Below are the code and all the weights of a small trained network. Each question names an input and a target symbol and asks about switching units off, where a switched-off unit gives its printed mean instead of its output.

import numpy as np


def w(rows, s, z=0):
    codes = np.array(rows[::2]) - 128.0
    scale = np.full(codes.shape[1], s)
    scale[-1] = z or s
    return codes * scale


def f(y):
    return y / 2 * (1 + np.tanh(0.7978845608 * (y + 0.044715 * y**3)))


def softmax(a):
    e = np.exp(a - a.max(-1, keepdims=True))
    return e / e.sum(-1, keepdims=True)


def log_softmax(a):
    a = a - a.max(-1, keepdims=True)
    return a - np.log(np.exp(a).sum(-1, keepdims=True))


def net(x, mask):
    ids = ['ΔΛΞΠΣΩζηθμτψ'.index(c) for c in x.split()]
    T = len(ids)
    res = E[ids] + P[:T]
    r = res
    for j in range(2):
        rows = slice(4 * j, 4 * j + 4)
        q, k, v = (r @ M[0][rows].T for M in (Q, K, V))
        z = softmax(np.where(np.tri(T) > 0, q @ k.T / 4**0.5, -1e9)) @ v
        o = O[0][rows]
        res = res + np.where(mask[j], z, o[:, -1]) @ o[:, :-1]
    y = f(res @ A[0][:, :-1].T + A[0][:, -1])
    res = res + np.where(mask[2:6], y, B[0][:, -1]) @ B[0][:, :-1]
    return log_softmax(res[-1] @ U[:, :-1].T + U[:, -1])


Q, K, V, O, A, B = {}, {}, {}, {}, {}, {}
E = w([
[88,102,139,100],'Δ',
[81,123,126,116],'Λ',
[77,129,124,120],'Ξ',
[79,132,123,126],'Π',
[250,85,82,131],'Σ',
[77,143,120,125],'Ω',
[86,100,134,103],'ζ',
[78,129,119,117],'η',
[45,154,56,100],'θ',
[80,43,96,154],'μ',
[210,96,217,212],'τ',
[146,202,92,47],'ψ',
],0.015)
P = w([
[76,160,197,140],'0',
[57,131,148,83],'1',
[72,116,139,67],'2',
[79,132,111,94],'3',
[96,126,98,90],'4',
[114,112,91,85],'5',
[126,109,72,85],'6',
[142,116,56,96],'7',
[159,115,41,96],'8',
[168,104,31,91],'9',
[175,135,2,92],'10',
],0.0092)
Q[0] = w([
[98,52,61,68],'H0',
[237,70,197,223],'H0',
[65,134,104,105],'H0',
[5,111,23,30],'H0',
[110,107,119,112],'H1',
[179,76,109,137],'H1',
[125,123,99,161],'H1',
[134,130,153,112],'H1',
],0.012)
K[0] = w([
[244,156,81,163],'H0',
[75,186,189,133],'H0',
[208,100,98,136],'H0',
[237,104,6,124],'H0',
[127,124,130,136],'H1',
[165,103,110,122],'H1',
[142,121,150,121],'H1',
[100,122,115,107],'H1',
],0.012)
V[0] = w([
[187,254,134,41],'H0',
[171,128,197,230],'H0',
[152,229,95,83],'H0',
[176,89,222,139],'H0',
[159,140,81,81],'H1',
[195,105,154,55],'H1',
[112,85,170,125],'H1',
[177,98,141,123],'H1',
],0.0085)
O[0] = w([
[123,223,248,88,110],'H0',
[65,156,117,188,1],'H0',
[105,155,206,83,138],'H0',
[107,197,123,226,42],'H0',
[64,165,141,103,130],'H1',
[91,203,133,152,83],'H1',
[166,111,147,137,140],'H1',
[123,153,147,131,75],'H1',
],0.011,0.0065)
A[0] = w([
[144,187,211,89,2],'N0',
[172,112,184,43,183],'N1',
[55,27,123,88,181],'N2',
[254,88,216,164,140],'N3',
],0.0085,0.0021)
B[0] = w([
[125,118,98,255,172],'N0',
[65,128,170,139,239],'N1',
[199,171,130,99,251],'N2',
[8,82,128,145,143],'N3',
],0.0079,0.014)
U = w([
[132,139,132,139,103],'Δ',
[118,131,128,128,4],'Λ',
[149,148,141,131,195],'Ξ',
[143,139,139,127,77],'Π',
[78,178,97,140,181],'Σ',
[137,148,137,125,67],'Ω',
[150,129,144,125,174],'ζ',
[153,140,148,118,165],'η',
[104,135,140,28,131],'θ',
[143,100,53,99,81],'μ',
[2,72,66,173,92],'τ',
[48,156,173,110,198],'ψ',
],0.0074,0.0025)

Each question gives the input, a string of symbols that net reads in full, and the target symbol t.
The units are the heads (4 rows each of Q, K, V and O) and the neurons (one row each of A and B). Each row of codes is followed by its name. A weight is (code - 128) times the scale printed after its matrix; where a second scale follows, it is the last column's (O, A, B and U).
mask holds one flag per unit, heads first, then neurons. A switched-off unit (its flag False) gives its mean, the last column of its rows in O or B, instead of its output. The means were averaged over made-up inputs and are rounded, as every weight is.
A unit's drop is (log p(t) with every unit on - log p(t) with that unit switched off) / (log p(t) with every unit on - log p(t) with every unit switched off).
The circuit of an input: a set's keep is (log p(t) with only the set's units on - log p(t) with every unit switched off) / (log p(t) with every unit on - log p(t) with every unit switched off). Starting from all 6 units, units are removed one at a time, each time the one whose removal leaves the highest keep (on an exact tie, the one counted first), for as long as the keep stays at least 0.8.
circuit, biggest first: the units of the circuit, biggest drop first
k most important neurons: the k neurons with the biggest drops, biggest first
drop of u: that unit's drop, to one decimal
input θ μ τ, target τ: circuit, biggest first => [N3]
input ζ μ θ Ω, target μ: circuit, biggest first => [H0, N1]
input ψ ψ μ, target ψ: circuit, biggest first => [H0, N1]
input τ η ψ, target ψ: circuit, biggest first => [H0, N1, N0]
input θ μ Λ, target μ: circuit, biggest first => [H0, N1]
input θ Δ μ η ψ θ, target ψ: 2 most important neurons => [N1, N0]
input τ θ η ζ Ξ Ξ Π θ θ Δ, target θ: circuit, biggest first => [H0, N0]
input θ θ ζ θ ψ μ ψ, target ψ: 3 most important neurons => [N1, N0, N2]
input θ Λ μ θ, target μ: 2 most important neurons => [N1, N2]
input η ψ Ξ, target ψ: drop of N0 => 0.1
input τ Λ ζ Δ ζ τ Δ η, target τ: drop of H0 => 1.4
input Ξ ψ Δ θ τ Λ, target τ: drop of H0 => 1.5
input Π τ τ, target τ: 2 most important neurons => [N3, N2]
input τ μ θ Ξ θ θ θ Λ θ θ Ξ, target θ: most important neuron => [N0]
input θ μ θ Δ Ξ η θ ψ θ ψ ζ, target ψ: 2 most important neurons => [N1, N0]
